Here is a tiny trained network, its code and every weight. The questions are about switching its units off for an input and a class, where a switched-off unit gives its printed mean instead of its output.

import numpy as np


def w(rows, s, z=0):
    codes = np.array(rows[::2]) - 128.0
    scale = np.full(codes.shape[1], s)
    scale[-1] = z or s
    return codes * scale


def norm(h):
    return h / np.sqrt((h * h).mean(-1, keepdims=True) + 1e-5)


def f(y):
    return np.maximum(y, 0)


def log_softmax(a):
    a = a - a.max(-1, keepdims=True)
    return a - np.log(np.exp(a).sum(-1, keepdims=True))


def net(x, mask):
    res = np.array(x, float).reshape(1, 6) / 4 @ E
    u = 0
    for l in range(3):
        y = f(norm(res) @ A[l][:, :-1].T + A[l][:, -1])
        res = res + np.where(mask[u : u + 12], y, B[l][:, -1]) @ B[l][:, :-1]
        u += 12
    return log_softmax(norm(res)[-1] @ U[:, :-1].T + U[:, -1])


A, B = {}, {}
E = w([
[131,122,118,137,132,126,130],'x0',
[206,198,171,150,118,100,85],'x1',
[126,131,134,122,127,130,127],'x2',
[131,80,172,86,72,25,153],'x3',
[254,57,84,67,91,171,155],'x4',
[146,85,225,115,197,155,142],'x5',
],0.005)
A[0] = w([
[63,59,135,111,124,177,105,24],'0.n1',
[140,53,187,142,243,146,164,10],'0.n2',
[147,74,156,106,108,35,184,95],'0.n3',
[133,98,106,111,90,209,169,117],'0.n4',
[205,94,132,110,91,201,130,36],'0.n5',
[191,124,169,150,191,142,137,107],'0.n6',
[111,137,110,86,166,136,181,53],'0.n7',
[129,89,113,78,114,178,156,61],'0.n8',
[109,95,106,128,127,140,102,86],'0.n9',
[149,164,81,112,231,254,60,42],'0.n10',
[121,166,48,93,104,139,94,75],'0.n11',
[232,186,137,164,180,110,70,4],'0.n12',
],0.0082,0.0034)
B[0] = w([
[107,137,68,98,156,99,187,165],'0.n1',
[19,75,174,59,52,211,40,214],'0.n2',
[164,146,198,156,105,127,208,225],'0.n3',
[122,96,97,126,209,117,99,192],'0.n4',
[218,107,132,152,201,153,108,202],'0.n5',
[102,180,101,88,1,105,59,203],'0.n6',
[99,174,126,103,148,185,117,142],'0.n7',
[204,170,111,127,145,85,104,173],'0.n8',
[146,185,99,94,111,184,165,141],'0.n9',
[136,132,197,251,68,122,255,253],'0.n10',
[114,117,128,133,54,163,61,182],'0.n11',
[106,252,123,15,124,4,144,205],'0.n12',
],0.0057,0.0054)
A[1] = w([
[65,99,146,208,255,80,40,6],'1.n1',
[87,100,55,105,216,187,239,109],'1.n2',
[38,163,169,147,224,110,138,202],'1.n3',
[86,76,180,200,177,40,102,94],'1.n4',
[60,89,84,80,148,133,161,60],'1.n5',
[77,176,66,119,115,142,24,103],'1.n6',
[181,77,158,150,16,138,72,195],'1.n7',
[155,112,31,201,69,116,74,89],'1.n8',
[117,91,61,195,108,112,94,78],'1.n9',
[55,152,117,162,21,133,111,136],'1.n10',
[139,117,34,134,42,91,129,70],'1.n11',
[135,68,198,98,117,53,177,77],'1.n12',
],0.006,0.0021)
B[1] = w([
[202,56,131,132,222,104,114,156],'1.n1',
[71,231,107,38,81,35,148,182],'1.n2',
[253,99,42,126,184,150,128,223],'1.n3',
[199,85,163,138,112,177,117,169],'1.n4',
[94,198,120,89,190,122,91,158],'1.n5',
[110,56,206,134,140,128,137,175],'1.n6',
[53,107,112,193,192,157,85,234],'1.n7',
[92,118,208,95,114,124,99,181],'1.n8',
[157,147,163,117,79,115,111,154],'1.n9',
[189,62,173,115,195,136,102,253],'1.n10',
[88,111,150,83,132,225,112,186],'1.n11',
[68,137,71,183,126,139,168,199],'1.n12',
],0.0068,0.0049)
A[2] = w([
[195,111,59,108,179,133,105,75],'2.n1',
[103,121,151,241,61,120,254,147],'2.n2',
[57,136,194,185,148,87,142,191],'2.n3',
[126,42,188,88,54,121,156,99],'2.n4',
[171,133,116,148,124,169,158,167],'2.n5',
[65,135,119,79,154,144,185,206],'2.n6',
[190,89,94,146,159,136,115,50],'2.n7',
[96,124,187,111,101,198,92,46],'2.n8',
[150,153,154,135,78,120,75,215],'2.n9',
[149,180,93,122,114,66,129,6],'2.n10',
[87,190,107,70,176,55,169,87],'2.n11',
[111,147,188,138,188,128,109,73],'2.n12',
],0.0095,0.0014)
B[2] = w([
[186,71,172,161,217,96,112,189],'2.n1',
[136,232,57,214,62,200,246,253],'2.n2',
[185,88,69,161,124,128,105,240],'2.n3',
[106,169,104,190,115,163,73,236],'2.n4',
[149,95,125,188,188,83,224,188],'2.n5',
[158,199,190,131,57,71,116,205],'2.n6',
[122,156,117,141,207,3,86,192],'2.n7',
[66,68,128,134,101,150,45,244],'2.n8',
[15,75,126,46,126,178,173,220],'2.n9',
[99,128,104,14,117,71,135,172],'2.n10',
[135,136,144,60,115,78,151,202],'2.n11',
[142,118,78,109,105,181,152,218],'2.n12',
],0.006,0.0054)
U = w([
[132,147,90,221,74,171,178,252],'0',
[55,57,138,103,100,198,18,128],'1',
[195,69,113,120,210,84,103,112],'2',
[88,166,124,7,85,71,136,18],'3',
],0.013,0.00033)

Each question gives the input, the list of numbers given to net, and the class t.
The units are the neurons (one row each of A and B). Each row of codes is followed by its name. A weight is (code - 128) times the scale printed after its matrix; where a second scale follows, it is the last column's (A, B and U).
mask holds one flag per neuron, layer by layer. A switched-off neuron (its flag False) gives its mean, the last column of its row in B, instead of its output. The means were averaged over made-up inputs and are rounded, as every weight is.
A unit's drop is (log p(t) with every unit on - log p(t) with that unit switched off) / (log p(t) with every unit on - log p(t) with every unit switched off).
The circuit of an input: a set's keep is (log p(t) with only the set's units on - log p(t) with every unit switched off) / (log p(t) with every unit on - log p(t) with every unit switched off). Starting from the 12 units with the biggest drops (on a tie, the unit counted first), units are removed one at a time, each time the one whose removal leaves the highest keep (on an exact tie, the one counted first), for as long as the keep stays at least 0.8.
circuit, biggest first: the units of the circuit, biggest drop first
most important unit: the unit with the biggest drop
k most important neurons: the k neurons with the biggest drops, biggest first
k most important neurons of layer l: the k neurons of layer l with the biggest drops, biggest first
input [5,8,7,3,3,-7], class 3: circuit, biggest first : (2.n10)
input [2,7,4,7,-2,0], class 0: circuit, biggest first : (2.n2, 1.n12)
input [-3,6,-5,-1,-5,6], class 1: 2 most important neurons : (0.n6, 0.n2)
input [-7,3,-4,-6,8,1], class 2: 2 most important neurons : (0.n5, 0.n4)
input [4,-3,5,6,7,-4], class 2: 2 most important neurons : (0.n10, 0.n5)
input [-4,-1,-1,7,1,8], class 1: 4 most important neurons : (0.n2, 0.n10, 2.n8, 0.n6)
input [-3,5,0,-3,4,-5], class 1: 3 most important neurons : (0.n11, 0.n3, 1.n3)
input [-1,1,8,-5,6,-1], class 2: 4 most important neurons of layer 2 : (2.n7, 2.n1, 2.n4, 2.n5)
input [5,-1,-1,-5,7,-7], class 1: 3 most important neurons of layer 1 : (1.n8, 1.n3, 1.n11)
input [4,-8,-8,-3,-8,0], class 2: circuit, biggest first : (1.n3, 1.n1)
input [-6,-7,-5,-3,6,0], class 3: 2 most important neurons : (1.n2, 0.n1)
input [4,7,-5,7,2,6], class 0: 2 most important neurons : (0.n3, 1.n12)
input [-3,-6,-4,-6,-3,5], class 0: 2 most important neurons : (0.n10, 0.n12)
input [-7,5,-1,1,-1,0], class 3: circuit, biggest first : (0.n12)
input [0,-2,8,-1,4,-4], class 1: 2 most important neurons : (0.n11, 1.n8)
input [-2,-1,0,3,3,3], class 0: 2 most important neurons : (0.n3, 1.n12)
input [-3,-4,2,4,1,2], class 0: 4 most important neurons : (0.n3, 2.n2, 1.n12, 0.n12)
input [-2,-6,8,1,-6,3], class 2: 2 most important neurons : (1.n3, 1.n1)
input [-8,6,8,-4,2,6], class 1: 3 most important neurons of layer 0 : (0.n6, 0.n2, 0.n3)
input [-3,4,-1,3,-3,-2], class 3: 3 most important neurons : (0.n10, 0.n2, 0.n4)
input [1,1,0,-5,-8,2], class 2: 2 most important neurons of layer 1 : (1.n3, 1.n1)
input [-1,2,-7,0,7,8], class 1: 2 most important neurons : (0.n2, 0.n6)
input [2,1,-3,-3,-4,-2], class 2: most important neuron of layer 0 : (0.n3)
input [4,2,-7,5,-6,1], class 2: 2 most important neurons of layer 0 : (0.n10, 0.n6)
input [2,5,5,5,3,7], class 1: 2 most important neurons of layer 0 : (0.n10, 0.n2)
input [7,-8,0,1,-5,7], class 3: 3 most important neurons of layer 1 : (1.n2, 1.n5, 1.n7)
input [-6,8,-2,-7,0,-3], class 3: most important unit : 0.n12
input [8,4,4,4,6,6], class 1: 2 most important neurons of layer 0 : (0.n10, 0.n2)
